What can hang from each mark
fopa: demuda kizeda kobal vidi
kobal: demuda fopa kizeda nudif
demuda: niri sasigin vidi
kizeda: demuda rafe vavoso
kofibu: rafe sumu vavoso
tavuzed: gosorum kofibu rafe
niri: sasigin
gosorum: vidi
sasigin: demuda niri
sumu: kofibu nudif vavoso
rafe: sumu tavuzed
nudif: sasigin sumu
vavoso: kizeda rafe sumu tavuzed

Each row was made from one small tree. The marks that hang from a mark follow it in brackets, in alphabetical order. Every link used is in the known rows. Write each row's tree.
Known rows
kobal[demuda[niri sasigin] fopa[kizeda] nudif[sumu]]: [ 313  765 -300  -29  221  243 -379   -3 -295 -389  308  291  132  192
  468 -446  313 -561  446 -185  443  -74  666  437  793  637  -45  223
 -113 -337  -94 -209  441 -170 -500  233  178    0 -380  -35  150  393
  -93 -110]
vavoso[kizeda rafe[tavuzed[gosorum kofibu]] sumu[nudif]]: [   9   33  143 -209   16  327 -119 -180  -27  385  145  -58  -68  427
 -147  -26 -481  377  186   46  -57 -101  124 -468 -387 -389  352   71
  395 -173 -131  701 -163  524   31  240 -164   53  -66 -271 -196   39
 -393  188]
kofibu[vavoso[kizeda rafe[tavuzed[gosorum]]]]: [ 188   85    1  -12 -271  -59 -198   44  312  427  146  -33  -87  468
 -157  254 -231  187  263  346 -175  144   35 -584 -308   15  389  141
  153 -220  -60  501 -324  174   85  428  185  222 -182  -40   90 -151
  -38  376]
kofibu[sumu[nudif[sasigin[demuda]]] vavoso[rafe]]: [ 203  411 -395  -22 -104 -446 -326  332  106  281 -284  220  136  -53
  -52   84  -53  399  -73  358   90  -20 -215 -312    3  174  394 -181
 -131 -168  -65  -35   28 -130   11  241  150   94  218  149   13 -465
 -281   98]
demuda[sasigin[niri] vidi]: [ -52 -489  317  -18 -104   17 -386  264  181 -142   59  207  -30  375
 -189   43  -22 -262   39  -44  -14   11  340  386  116 -218 -425  110
  -16  416   89 -862 -157 -338   42 -293 -310  290  -87  332   -5   83
  365 -153]
rafe[tavuzed[gosorum kofibu]]: [  83  106  346  148  188  367   94 -115  180  -76   19 -481  -31  117
   59 -105  170  -18  207  136  -73  312   46 -162 -236 -239 -178 -166
    1  -65 -123  508  -61  149   67  -92 -200  -66 -236  139  286   79
  321  103]
fopa[demuda kizeda vidi]: [-354  245  373  185 -218  207   61  312  329   47  411 -421 -258 -402
  122  -81  193 -598 -100   56 -101  385 -463  369  119  335 -147  205
 -340  259 -205  -68 -205 -125  306  -91  235   53   76  159 -150  120
   41 -309]
rafe[sumu[nudif[sasigin[niri]] vavoso[kizeda]] tavuzed]: [   3 -208 -407 -208   26 -318  -28  113 -182  376  458  419  235  232
 -297 -345  -80  144  -42 -174  255  -42   48 -219 -120 -244  225  291
 -117  -30  265  -61   38  298 -256 -116 -139  170  -45  -31 -226  -63
 -192   45]
rafe[sumu[nudif vavoso] tavuzed[gosorum[vidi] kofibu]]: [ 221 -329  172  106  159  291  160 -291 -393 -203  269 -335 -176  388
 -199 -404   77  195 -120 -220  154  -53  213 -160 -317 -410  -52 -160
  471  157  -88  370   41  733 -469 -216 -121  -77 -202 -140  182  172
  122   65]
tavuzed[gosorum[vidi] kofibu[vavoso] rafe]: [ 290 -265  245  258  111  439  120 -249   29 -641 -293 -642 -366  294
   13  148  238  411 -345  156  -53  306   79  140   57 -189 -100 -207
  635  126   32  399  -48   69   56   84 -189   68   77  253  686  -12
  624   74]
niri[sasigin[demuda[vidi]]]: [-205 -195  245  -56  130   20   -6   35  118  -81 -102 -147   82 -126
 -164  125  -31 -425  202  148  -16   -5  255  109   50  -53 -372 -125
 -126  235  -95 -426   36 -155  190 -206  -32    3  172 -154 -439   90
   80 -123]
fopa[demuda[niri vidi] kizeda[rafe] kobal]: [-109   80  100  -78 -783  556  130  204    8  -79  589 -260 -593  -92
  213  382  296 -780 -124 -210 -128  -48  -84  668  413  389 -360 -141
 -369   97 -562 -453 -150   24  356  -30  559 -108  -48 -282  270  596
 -137 -155]
tavuzed[gosorum[vidi] kofibu rafe]: [  42 -230  356  259  240  568  130 -328  -29 -597 -285 -654 -177  102
   10   28  348  201 -232  -20  -23  206  -13  271  -21 -297 -179 -153
  582   74  -13  392  -89   12  100 -216 -328 -114   87  171  410  127
  597   70]
vavoso[kizeda rafe sumu[kofibu nudif[sasigin]] tavuzed]: [-231   56 -320 -255   -1    6   27  -33 -248  916  -68  390  113  149
   40   95 -345  552  -66   -3  -35 -324    2 -371 -254  -98  629  308
  354    8 -298  210   16  235   90  206    7  201   35 -205 -741 -106
 -452  217]
kofibu[rafe[tavuzed] sumu vavoso]: [ 354  345   74  208   44 -143 -345  303  298 -192  -21 -244    0  146
   15  325 -343  417  124  464 -293  171  -88 -474  -20  161   16 -273
  -98  -65  -52  278  -56  -75   53  512  230  189   67  233  472 -369
  257   65]
kizeda[rafe[sumu[vavoso]]]: [-145 -289  -10   11 -256 -240  252   36  -89   11 -110   77   65 -123
  -77  -83  365 -112 -211  -11 -179 -297 -252  -79 -210  110 -239  -44
  -14  135   49 -269  -80  -30  -22 -292   49 -166   50  -58   37   82
  146 -126]
rafe[sumu[vavoso[kizeda tavuzed]]]: [-257 -189   58  -37   46 -180  139 -232  -35  286  -74  197   55  328
 -132 -123 -285   79  -40    6 -100 -216 -176 -298 -421 -121  203  465
  179  127  129  -44  -60  151   79  -90   66  183  141 -161 -245  110
  -30   89]
vavoso[kizeda sumu tavuzed[gosorum kofibu]]: [-253 -107  305  -28  195  250  167 -417  137  167 -186 -245  -92  590
  -19  138 -464  287   14   44 -103   62 -112 -218 -476 -305  208  286
  551  -69   44  484 -135  110  265  114 -133  192  242   22    2  289
   -8  138]
rafe[sumu tavuzed[kofibu[vavoso[kizeda[demuda]]]]]: [ 325 -272  -51   69  136 -198  135 -324  302  -47  416  -64 -367  101
  -23  -39 -538  240  225   53 -260  292  156 -436 -195 -332  105 -213
 -238 -122  249  713 -111  205 -194  452   50  204 -160 -291  156 -217
  -83  130]
nudif[sasigin[demuda[niri]] sumu]: [   7  557 -216   12  302 -131  -40  -27  153    9 -164  213  345 -124
 -234   38  134 -369  130 -124  199  185 -186  167  260  -11   11   62
 -401 -385  133 -170  362 -537 -126 -138  237 -101   87   51  -53 -339
 -112  144]
tavuzed[gosorum kofibu rafe[sumu[nudif]]]: [ 208   97  311  -61  266  500   -8 -203  -49 -510 -314 -531 -184  223
  -44 -170  238  246 -193   16  107   40   -5    0    5 -344  -64 -292
  109   76   15  572  141  315  -91 -242 -383 -209 -137   -6  459   85
  216 -216]
vavoso[kizeda sumu[nudif] tavuzed]: [-429   38  225 -165  163  107   95  -56  -78  518 -243  145  165   88
 -100  154 -576  472   16  -22 -134 -159 -243 -255 -263 -213  184  421
  280  103   57  -89  -47  140  172   56 -164  197  137  -35 -628   23
  -54   67]
nudif[sasigin[demuda] sumu]: [-129  402 -160   91  511 -360   99   -8  290   70 -145  134  370 -215
 -268  -85  108 -294  -11  -64   31  171 -341  126   28  120  102   74
 -327 -276   99  -10   73 -623 -121 -114   84 -123  162  283 -134 -365
   41   92]
tavuzed[rafe[sumu[nudif vavoso[kizeda]]]]: [ -31  -79   60 -217   25  135   54  -25 -259 -182 -302  134  -47    0
 -147 -272   45  286 -247  -52   44 -329  -12  -85  -32 -117  106  274
   95  265  125  -49  129  350    9 -262 -242  -14  139 -244  -69   11
  -90 -200]
rafe[sumu[nudif[sasigin] vavoso[kizeda]]]: [-102   11 -359 -336   18 -151  155  150 -184  318 -135  344  190 -102
 -175 -345  223  171 -190  -31  156 -213 -121 -222  -81   64  233  446
    5  137   69  -63  284  161 -234 -139  -99   77   70 -211 -296 -158
 -142  -61]
kobal[kizeda[demuda rafe[tavuzed]]]: [ -21 -526   38  156 -251 -366  299  113  -51  -31  247  -25  110 -681
  120  114  232 -231  143 -148  -69   14   21  144  -30  147 -291 -495
 -261 -363   27   33 -359  109 -111 -105   13 -373 -267  -10 -114  183
  166  -11]
kizeda[demuda[sasigin] rafe vavoso]: [   5 -798   53  258 -717 -358  503   82 -143    9   53   20   -5 -547
  -10   32  300 -380  -51 -232 -388   80  -62  189 -165  170 -231 -175
  -69  103  169 -365 -323 -365  -40 -278  -57  -89  -48   91  -94  276
   48    2]
nudif[sasigin[demuda[niri]] sumu[kofibu[rafe vavoso]]]: [ 491  612 -449   99  148  -74 -203   35   96 -223  -91  157  -19  176
   -9  305 -123   57 -101  135   71  139   82 -117  429  220  235 -321
 -304 -100  -60   60  405 -234 -156  368  495  130   -2   54  425 -483
 -282  101]
kobal[demuda[niri vidi]]: [  42  273   50 -187 -133  331 -461  141   60 -392 -152  267    7 -121
  292   97  203 -110  244  -38   82 -231  303  122  449  -48 -405  118
 -198  148 -155 -499  357   88   -7  -36 -120  152 -336 -138 -187  137
  151  -63]
kobal[demuda[sasigin] kizeda[rafe[sumu]] nudif]: [ 219  -57 -413 -154   92 -260 -308   46 -175 -382  346  164  230  -15
  346 -311  285 -344   -4 -228  206 -477  325  160  299  411 -210 -271
  127  -20  -46 -188   92  208 -495  143 -222 -144 -345   93   80  435
   22 -315]
kobal[nudif[sasigin[demuda niri] sumu]]: [ -89  479 -384  112  552 -480 -118  -44   96   15  198  208  561   64
 -176 -115   -1 -322  -14 -149  335  212 -282  261  188   73  137  -74
 -253 -345  452 -121  -85 -510 -211  -30  -41 -176   79  524  123 -364
  -17   87]
fopa[kizeda[demuda] kobal]: [-257  100  225  176 -107  124  483   16  192  192  296 -219 -293 -463
  205  177   99 -319   94   16 -282  389 -449  212  113  433 -264  -31
 -300    8 -152   72 -379 -319  185   47  329 -109  120   39  152  281
  -55   12]
tavuzed[kofibu rafe[sumu[nudif[sasigin]]]]: [ 179   99 -114 -171  403  273   65  -54  -94 -306 -221 -263   37 -173
  -15 -327  354  270 -297   29  117   58    4   99  243 -299    3 -174
  -65   34   -9  483  398   68 -164 -157 -402  -97  -89  -41  125 -208
  254 -205]
kobal[demuda[niri[sasigin] vidi] kizeda]: [  48  -97 -151 -359  -59  336 -284  188 -163 -418  -67  134   82 -261
  253  139  308 -379  275  -73  405 -286  636  189  590  178 -510   15
   41  -63 -187 -489  575  272  -50   95  -55 -120 -122 -361 -241  380
   13 -266]
sumu[kofibu nudif[sasigin] vavoso[rafe]]: [ -21   84 -340 -161 -280   31  125  306 -438  539 -301  386  107 -363
  168 -285  539  258 -241  129   89 -288   81 -170  -49  210  227  111
   82  299 -360 -190  187  267   -6 -225  -52 -109 -145 -110 -260 -234
 -260   25]
fopa[demuda kobal[kizeda nudif[sumu]] vidi]: [-116  625   73  -80  139    4  175   24  154  -56  661 -441  -90 -374
  145 -133  -47 -676 -229 -278  267   37 -532  650  200  555   85  -43
 -304  -96 -217  102   -3  122    0  240  434 -503  -80  391  452  -85
 -211 -328]
rafe[tavuzed[kofibu[sumu vavoso]]]: [ 327  219   74  188  176  118  -53  106  241 -168  -83 -263 -210   94
  159   20 -105  425  157  292 -165  210   65 -356 -120 -114  -91 -231
 -110 -116 -101  305  107   26  142  359  -25  110  125  202  533 -287
  251    2]
tavuzed[gosorum kofibu[sumu[vavoso[kizeda]]] rafe]: [ 156  -13  128   12 -116  351   90 -147  -63 -625 -572 -250 -304  343
  108 -181  252  290 -154   85   96 -119  136   -1 -289   -7  194  178
  427  -93  -15  340   63  187  367 -202 -217  -84  601    0  771  282
  -59 -139]
nudif[sasigin[demuda niri] sumu]: [-180  202 -237  166  470 -482  -54  -19  322   65   68  258  402    8
 -341    4  -36 -259  -57 -164  155  272 -405  227   53  -51   61   37
 -339 -318  397 -227 -124 -697  -34 -146  -15  -86  232  511   15 -317
   29   96]
nudif[sasigin sumu[kofibu[rafe]]]: [ 104  463 -286   62  385   42   47  139  122  -14 -164   26  179 -183
  -19  108  193   49 -133   44 -130   33 -147  -94  154  320  210  -54
 -145  -79 -196  303  220 -405 -178  183  151 -132  -26  191  159 -469
  122   18]
vavoso[kizeda[demuda] rafe[sumu]]: [-173 -184  -51  -35  -73 -388  -99 -232  298  379  127  253   -8 -140
 -167  139 -371    3  237   24 -275  -49 -310 -369 -293 -143  238   68
 -131 -180  282  394 -371 -172  -66  175  122  -56  -51 -422 -363 -259
 -277  229]

Write each row's tree
[-148  -40  231 -199 -304  376  -98  132    9  -51   64 -293 -138 -227
  -75  246   73 -648  143   -4   22  128  311  330  236  -63 -464   23
 -186  243 -131 -433  334  -62  234 -136  187 -161  -97 -489 -204   78
   42 -126]
fopa[demuda[niri[sasigin] vidi]]
[ 111 -281   68  100 -155   11  243 -211 -101 -612 -434    4 -337 -250
  191 -221  -22  293  -78  -19  -96  -37  166  106 -199  -71  107   31
  138  -94  187  252  -18   54  297 -174 -182 -125  577 -204  464  106
 -198 -127]
tavuzed[kofibu[sumu[vavoso[kizeda[demuda]]]] rafe]
[-334 -151  118  -71  130  118  -27 -384  112  496  -84  111    4  359
  -24  131 -712  368   36  144 -280 -156 -156 -351 -422 -393  354  320
  502  -98    1  412 -204   49  382  321  -73  215  235 -209 -401  -38
 -205  247]
vavoso[kizeda rafe sumu tavuzed[kofibu]]
[  38  423   82   61  287 -211 -155  -91  -51  -69  248 -145  141  -53
  128 -457   28 -582   43 -125  142   62  202  622  150  410   42   61
 -194   43   48 -118   39 -365 -252   14   89 -314 -437  168  192  -97
  154  -72]
kobal[fopa[demuda[sasigin]] nudif[sumu]]
[-325 -468  192  265 -205 -243  515   46 -129   94  148    0  -99 -362
    9  180   48 -213 -126 -169 -198  206 -451   52  -29  274 -220   87
   79   24  263   54 -433 -294   49   85  174  -29  325  -25 -185  255
 -228  -37]
fopa[kizeda[demuda vavoso[sumu]]]
[ 148  180 -472  -61 -245 -358 -380  485   91  378 -170  306  153   98
  -96  223   37  561 -128  283  145   85 -256 -275   66   82  311  -19
   -5 -244  172 -167  -27 -237   29  295   -2   70  176  365  257 -512
  -17   75]
kofibu[sumu[nudif[sasigin[niri]]] vavoso[rafe]]
[ 139  116  -19   74  206    8    8   31  171  107 -118  -48 -271  116
  144  157   93  346 -112  176 -151  -38 -145 -372  -29   48 -141 -196
 -174  380  -70   10   70   -2  -13  236   85   93 -139   74  245 -323
  148  -89]
rafe[sumu[kofibu[vavoso]]]
[ 163 -117   18  209 -259  259  -14  -93 -302  431 -123 -154 -275  452
   45  324 -101  637 -152   89  -36  -78   75 -363 -270  -63  419 -155
  658  175 -334  135 -227  524 -109  191  146  111 -289   94  -30  -34
  106  344]
sumu[kofibu[vavoso[rafe tavuzed[gosorum[vidi]]]] nudif]
[  66  343 -210  -15 -230 -191  -68  107 -428  102 -380  271  254   59
   35 -161   20  111    0    1  397 -106   53   31  -13  -45  200   61
  -66 -132  -48 -495  421  187   32 -393  195   78  272  -42  -87  107
 -384   64]
kofibu[sumu[nudif[sasigin[demuda[niri]]] vavoso[tavuzed]]]
[ -73  -73  192 -253 -179  470  -46  180  -65  -41 -217 -109   45 -106
 -100  299  228 -372  334  107   91   11  430   90  323 -110 -510   60
  -59   90 -120 -497  469 -100  112 -144   69  -35  -15 -397 -267   19
  198  -95]
demuda[niri[sasigin] vidi]
[-230 -246  270  117   74 -178 -368   57  248 -205   42  181   62  177
 -115  173 -152 -182   -3   -2   87  -25  -77  301   71 -292 -347 -162
 -276  273  225 -715 -371 -186  255 -294 -210  147   45  312 -121   11
  154  -63]
sasigin[demuda[vidi] niri]
[-151   38  122  -23  345 -267   32 -145 -189   42 -207  -74  289   58
 -140  -59 -326  261 -288   14   90   32  -74  242   27 -256  176  -69
  163   53   34   56   18  -14   88 -260 -153  150  166  180 -450  104
  -82    7]
vavoso[sumu[nudif[sasigin[demuda]]] tavuzed[rafe]]
[ -61   40  -14  -23 -201  321   90   33 -423  204 -292  197  -48   30
  220  -19 -312  519 -173  125 -140 -345  104 -361 -197   93  377  191
  250  456 -247 -119   37  621  196  -29  -41  178  -14 -149 -221   96
 -218    8]
sumu[kofibu[rafe] nudif vavoso[kizeda tavuzed]]
[-106 -179 -229   71   17 -255   27   19 -253 -258  -70  135  277 -653
  647 -238  601   33 -114  -63  376 -353 -172  207  291  516 -165   45
  -58  -58   77 -189    4  169   71  169 -209 -235 -296  236  -84  350
  192 -107]
kobal[demuda fopa kizeda[vavoso]]
[ 355 -420   66   79 -432 -247  -25 -106  -29  -30  553   41  -79   30
 -166   15 -111 -487  438 -276 -208  128  458   58   18 -276 -334 -436
 -366 -186   82  -92   15  -94 -427 -220  230   14 -421 -369  -77  234
 -109   76]
kizeda[demuda[niri sasigin] rafe[sumu tavuzed]]
[-158 -526  109  102 -169 -273  -64  -23  256  143  159  309  -11  -23
 -134   46 -355 -133  220 -138 -183  316   68  151 -122 -163 -120  214
  -84  129  480 -435 -369 -463   80 -158 -247  211   83  141 -119   78
  -28   67]
vavoso[kizeda[demuda[sasigin[niri]]]]
[ -78 -694  144 -113 -383 -342  143  -39   48   27  425  221 -163  -44
 -150  273 -412  -80  237 -255 -311 -235  348   64 -194 -168  -84 -149
  -51 -162  -21   10 -420  108 -101   43   80  106  -41 -340 -512  235
 -130   53]
vavoso[kizeda[demuda[vidi] rafe[tavuzed]] sumu]
